Here is a tiny trained network, its code and every weight. The questions are about switching its units off for an input and a target symbol, where a switched-off unit gives its printed mean instead of its output.

import numpy as np


def w(rows, s, z=0):
    codes = np.array(rows[::2]) - 128.0
    scale = np.full(codes.shape[1], s)
    scale[-1] = z or s
    return codes * scale


def f(y):
    return np.maximum(y, 0)


def softmax(a):
    e = np.exp(a - a.max(-1, keepdims=True))
    return e / e.sum(-1, keepdims=True)


def log_softmax(a):
    a = a - a.max(-1, keepdims=True)
    return a - np.log(np.exp(a).sum(-1, keepdims=True))


def net(x, mask):
    ids = ['Ψαβγδξσ'.index(c) for c in x.split()]
    T = len(ids)
    res = E[ids] + P[:T]
    r = res
    for j in range(2):
        rows = slice(3 * j, 3 * j + 3)
        q, k, v = (r @ M[0][rows].T for M in (Q, K, V))
        z = softmax(np.where(np.tri(T) > 0, q @ k.T / 3**0.5, -1e9)) @ v
        o = O[0][rows]
        res = res + np.where(mask[j], z, o[:, -1]) @ o[:, :-1]
    y = f(res @ A[0][:, :-1].T + A[0][:, -1])
    res = res + np.where(mask[2:6], y, B[0][:, -1]) @ B[0][:, :-1]
    return log_softmax(res[-1] @ U[:, :-1].T + U[:, -1])


Q, K, V, O, A, B = {}, {}, {}, {}, {}, {}
E = w([
[141,85,194],'Ψ',
[45,169,160],'α',
[35,92,103],'β',
[116,170,64],'γ',
[144,105,56],'δ',
[166,90,116],'ξ',
[132,2,117],'σ',
],0.02)
P = w([
[138,105,58],'0',
[127,2,242],'1',
[116,15,205],'2',
[113,31,165],'3',
[96,102,150],'4',
[91,99,132],'5',
[86,85,168],'6',
[81,82,124],'7',
[75,109,74],'8',
],0.0065)
Q[0] = w([
[99,136,131],'H0',
[128,162,127],'H0',
[133,123,101],'H0',
[138,89,119],'H1',
[3,93,131],'H1',
[116,101,114],'H1',
],0.023)
K[0] = w([
[141,143,136],'H0',
[126,121,144],'H0',
[114,136,131],'H0',
[127,156,121],'H1',
[4,135,126],'H1',
[114,149,116],'H1',
],0.029)
V[0] = w([
[157,164,29],'H0',
[149,215,165],'H0',
[3,165,149],'H0',
[101,118,69],'H1',
[179,46,139],'H1',
[95,125,69],'H1',
],0.02)
O[0] = w([
[138,197,157,120],'H0',
[213,63,199,2],'H0',
[4,102,194,127],'H0',
[128,160,160,189],'H1',
[93,203,92,109],'H1',
[132,152,158,193],'H1',
],0.018,0.015)
A[0] = w([
[119,212,136,64],'N0',
[135,159,248,137],'N1',
[135,56,133,254],'N2',
[71,144,164,211],'N3',
],0.011,0.0059)
B[0] = w([
[103,56,188,238],'N0',
[163,82,144,165],'N1',
[166,254,75,168],'N2',
[234,99,123,249],'N3',
],0.0095,0.019)
U = w([
[153,148,117,253],'Ψ',
[130,46,117,7],'α',
[2,92,198,17],'β',
[82,225,202,141],'γ',
[131,170,191,129],'δ',
[52,143,135,103],'ξ',
[123,88,87,200],'σ',
],0.0078,0.004)

Each question gives the input, a string of symbols that net reads in full, and the target symbol t.
The units are the heads (3 rows each of Q, K, V and O) and the neurons (one row each of A and B). Each row of codes is followed by its name. A weight is (code - 128) times the scale printed after its matrix; where a second scale follows, it is the last column's (O, A, B and U).
mask holds one flag per unit, heads first, then neurons. A switched-off unit (its flag False) gives its mean, the last column of its rows in O or B, instead of its output. The means were averaged over made-up inputs and are rounded, as every weight is.
A unit's drop is (log p(t) with every unit on - log p(t) with that unit switched off) / (log p(t) with every unit on - log p(t) with every unit switched off).
The circuit of an input: a set's keep is (log p(t) with only the set's units on - log p(t) with every unit switched off) / (log p(t) with every unit on - log p(t) with every unit switched off). Starting from all 6 units, units are removed one at a time, each time the one whose removal leaves the highest keep (on an exact tie, the one counted first), for as long as the keep stays at least 0.8.
units of the circuit, in order: the units of the circuit, biggest drop first
unit that matters most: the unit with the biggest drop
k most important neurons: the k neurons with the biggest drops, biggest first
which heads matter: for each layer, one digit per head in row order, 1 if its drop is at least 0.15 and else 0, layers parted by /
drop when u is switched off: that unit's drop, to one decimal
input δ ξ δ, target γ: unit that matters most -> H1
input Ψ Ψ ξ, target σ: units of the circuit, in order -> H0, H1
input σ Ψ β δ, target ξ: units of the circuit, in order -> H0, H1
input γ γ β, target δ: units of the circuit, in order -> H0, N3
input σ α ξ, target ξ: units of the circuit, in order -> H1, N3, H0
input δ δ γ, target γ: units of the circuit, in order -> H0, N3
input α α Ψ, target α: 2 most important neurons -> N1, N3
input Ψ Ψ β, target σ: which heads matter -> 10
input σ σ σ δ Ψ, target ξ: units of the circuit, in order -> H0, H1, N3, N0
input σ ξ δ δ, target ξ: units of the circuit, in order -> H1, N0
input Ψ α α α α, target α: units of the circuit, in order -> N3, H0, N1
input Ψ σ β Ψ α δ ξ, target ξ: units of the circuit, in order -> H1, H0
input σ ξ δ σ σ δ Ψ, target ξ: units of the circuit, in order -> H0, H1, N0, N3
input β δ δ, target β: units of the circuit, in order -> H0, N2
input δ σ ξ, target γ: units of the circuit, in order -> H1
input ξ δ ξ γ δ, target γ: 2 most important neurons -> N3, N1
input Ψ ξ δ γ γ α Ψ σ, target Ψ: units of the circuit, in order -> N2, H1, N0
input Ψ δ Ψ Ψ α γ δ Ψ, target Ψ: units of the circuit, in order -> N2, H1, N0
input δ σ ξ β, target γ: 2 most important neurons -> N1, N3
input δ α Ψ, target Ψ: most important neuron -> N0
input σ σ γ, target ξ: 2 most important neurons -> N3, N0
input δ ξ ξ Ψ α, target Ψ: 2 most important neurons -> N2, N0
input β β ξ, target β: 2 most important neurons -> N0, N2
input δ σ γ β, target γ: drop when N0 is switched off -> -0.3
input γ δ Ψ, target δ: drop when H1 is switched off -> 0.3
input β Ψ σ σ, target β: drop when H0 is switched off -> 1.1
input α α γ γ γ γ α, target α: drop when N2 is switched off -> -0.1
input γ γ ξ, target δ: most important neuron -> N1
